Below are the code and all the weights of a small trained network. Each question names an input and a class and asks about switching units off, where a switched-off unit gives its printed mean instead of its output.

import numpy as np


def w(rows, s, z=0):
    codes = np.array(rows[::2]) - 128.0
    scale = np.full(codes.shape[1], s)
    scale[-1] = z or s
    return codes * scale


def f(y):
    return y / 2 * (1 + np.tanh(0.7978845608 * (y + 0.044715 * y**3)))


def log_softmax(a):
    a = a - a.max(-1, keepdims=True)
    return a - np.log(np.exp(a).sum(-1, keepdims=True))


def net(x, mask):
    res = np.array(x, float).reshape(1, 8) / 4 @ E
    y = f(res @ A[0][:, :-1].T + A[0][:, -1])
    res = res + np.where(mask, y, B[0][:, -1]) @ B[0][:, :-1]
    return log_softmax(res[-1] @ U[:, :-1].T + U[:, -1])


A, B = {}, {}
E = w([
[127,117,116,123,124,130,117,121,136,132,129],'x0',
[127,133,132,130,126,129,131,131,124,124,128],'x1',
[54,87,119,127,164,168,131,151,94,116,250],'x2',
[78,119,137,148,185,84,165,61,133,62,114],'x3',
[143,33,135,130,109,93,166,178,109,99,93],'x4',
[118,102,181,165,79,119,129,69,55,185,131],'x5',
[127,129,130,130,130,127,131,129,127,128,128],'x6',
[128,137,135,134,129,128,135,134,118,124,125],'x7',
],0.013)
A[0] = w([
[116,27,141,131,125,118,160,199,90,90,150,89],'neuron 0',
[88,117,128,163,100,144,116,110,101,134,119,58],'neuron 1',
[129,103,132,128,172,111,143,106,149,134,140,20],'neuron 2',
[131,40,112,128,127,116,139,171,97,117,128,86],'neuron 3',
[90,126,129,133,148,131,140,106,112,83,138,76],'neuron 4',
[121,135,93,116,196,151,121,221,188,64,180,66],'neuron 5',
[73,97,125,135,194,130,147,71,105,49,155,88],'neuron 6',
[129,122,111,109,95,192,102,243,98,192,191,25],'neuron 7',
[114,75,159,157,119,135,131,74,45,189,192,73],'neuron 8',
[89,230,109,128,157,166,114,84,111,160,228,81],'neuron 9',
[76,83,124,131,163,163,127,165,88,122,253,3],'neuron 10',
],0.017,0.004)
B[0] = w([
[136,149,163,108,150,183,87,145,193,98,147,212],'neuron 0',
[114,110,97,107,118,136,127,157,118,132,140,157],'neuron 1',
[137,133,138,140,119,117,127,138,123,142,151,143],'neuron 2',
[114,139,160,127,148,187,114,125,174,121,139,185],'neuron 3',
[163,154,159,162,124,102,160,119,102,105,162,169],'neuron 4',
[69,118,107,76,120,151,155,142,40,155,131,229],'neuron 5',
[148,92,108,188,113,63,113,104,137,153,184,223],'neuron 6',
[149,104,125,205,128,45,136,88,122,128,196,223],'neuron 7',
[72,126,96,74,134,140,163,149,53,138,135,230],'neuron 8',
[133,125,179,113,152,197,93,156,203,93,144,254],'neuron 9',
[172,154,111,123,102,108,134,120,141,137,2,244],'neuron 10',
],0.019,0.021)
U = w([
[113,128,174,119,185,202,92,124,218,91,160,91],'0',
[47,111,96,69,138,147,187,133,55,157,145,96],'1',
[152,102,128,214,139,58,145,87,148,133,189,54],'2',
[179,155,116,127,112,119,144,106,172,135,1,255],'3',
],0.0092,0.0043)

Each question gives the input, the list of numbers given to net, and the class t.
The units are the neurons (one row each of A and B). Each row of codes is followed by its name. A weight is (code - 128) times the scale printed after its matrix; where a second scale follows, it is the last column's (A, B and U).
mask holds one flag per neuron, in row order. A switched-off neuron (its flag False) gives its mean, the last column of its row in B, instead of its output. The means were averaged over made-up inputs and are rounded, as every weight is.
A unit's drop is (log p(t) with every unit on - log p(t) with that unit switched off) / (log p(t) with every unit on - log p(t) with every unit switched off).
The circuit of an input: a set's keep is (log p(t) with only the set's units on - log p(t) with every unit switched off) / (log p(t) with every unit on - log p(t) with every unit switched off). Starting from all 11 units, units are removed one at a time, each time the one whose removal leaves the highest keep (on an exact tie, the one counted first), for as long as the keep stays at least 0.8.
circuit, biggest first: the units of the circuit, biggest drop first
most important unit: the unit with the biggest drop
k most important neurons: the k neurons with the biggest drops, biggest first
drop when u is switched off: that unit's drop, to one decimal
input [-7,8,4,6,-2,0,2,8], class 2: circuit, biggest first => (neuron 6)
input [-4,5,-7,-5,7,5,-2,-1], class 0: 2 most important neurons => (neuron 10; neuron 3)
input [7,5,-7,2,-8,7,-7,1], class 0: 3 most important neurons => (neuron 10; neuron 5; neuron 9)
input [-1,1,2,1,3,-4,1,-2], class 1: 2 most important neurons => (neuron 5; neuron 9)
input [5,1,1,-3,-5,7,-7,1], class 1: 2 most important neurons => (neuron 8; neuron 0)
input [-8,-6,-2,-7,6,-3,6,2], class 2: 2 most important neurons => (neuron 7; neuron 9)
input [-8,-1,-5,6,-4,-3,6,7], class 2: 2 most important neurons => (neuron 10; neuron 9)
input [6,0,6,-4,5,3,-3,-8], class 3: 2 most important neurons => (neuron 10; neuron 9)
input [3,-4,7,0,0,6,0,3], class 3: 2 most important neurons => (neuron 10; neuron 5)
input [5,-8,8,0,-7,2,-6,3], class 3: 2 most important neurons => (neuron 10; neuron 0)
input [-3,3,5,-4,-4,0,0,-4], class 3: 2 most important neurons => (neuron 10; neuron 6)
input [-7,-6,8,8,1,-1,3,-6], class 2: 3 most important neurons => (neuron 6; neuron 4; neuron 2)
input [-7,8,8,1,-1,-6,0,1], class 3: 2 most important neurons => (neuron 10; neuron 8)
input [8,-7,3,-8,-3,-3,2,7], class 2: circuit, biggest first => (neuron 7)
input [-3,1,-6,7,-3,-3,-6,-8], class 2: 2 most important neurons => (neuron 10; neuron 9)
input [4,-8,6,-2,5,4,2,4], class 3: 3 most important neurons => (neuron 10; neuron 9; neuron 5)
input [5,5,7,6,3,1,8,-1], class 3: 3 most important neurons => (neuron 10; neuron 7; neuron 0)
input [5,-5,-4,0,1,5,-3,2], class 1: drop when neuron 10 is switched off => 2.5
input [8,-5,-1,3,-2,7,-3,-4], class 1: drop when neuron 3 is switched off => 0.0
input [3,7,5,8,1,-2,0,-1], class 2: drop when neuron 6 is switched off => 4.1
input [6,-4,5,-4,7,4,4,-3], class 0: most important unit => neuron 0
input [1,5,6,2,-2,-1,8,-7], class 3: drop when neuron 10 is switched off => 1.7
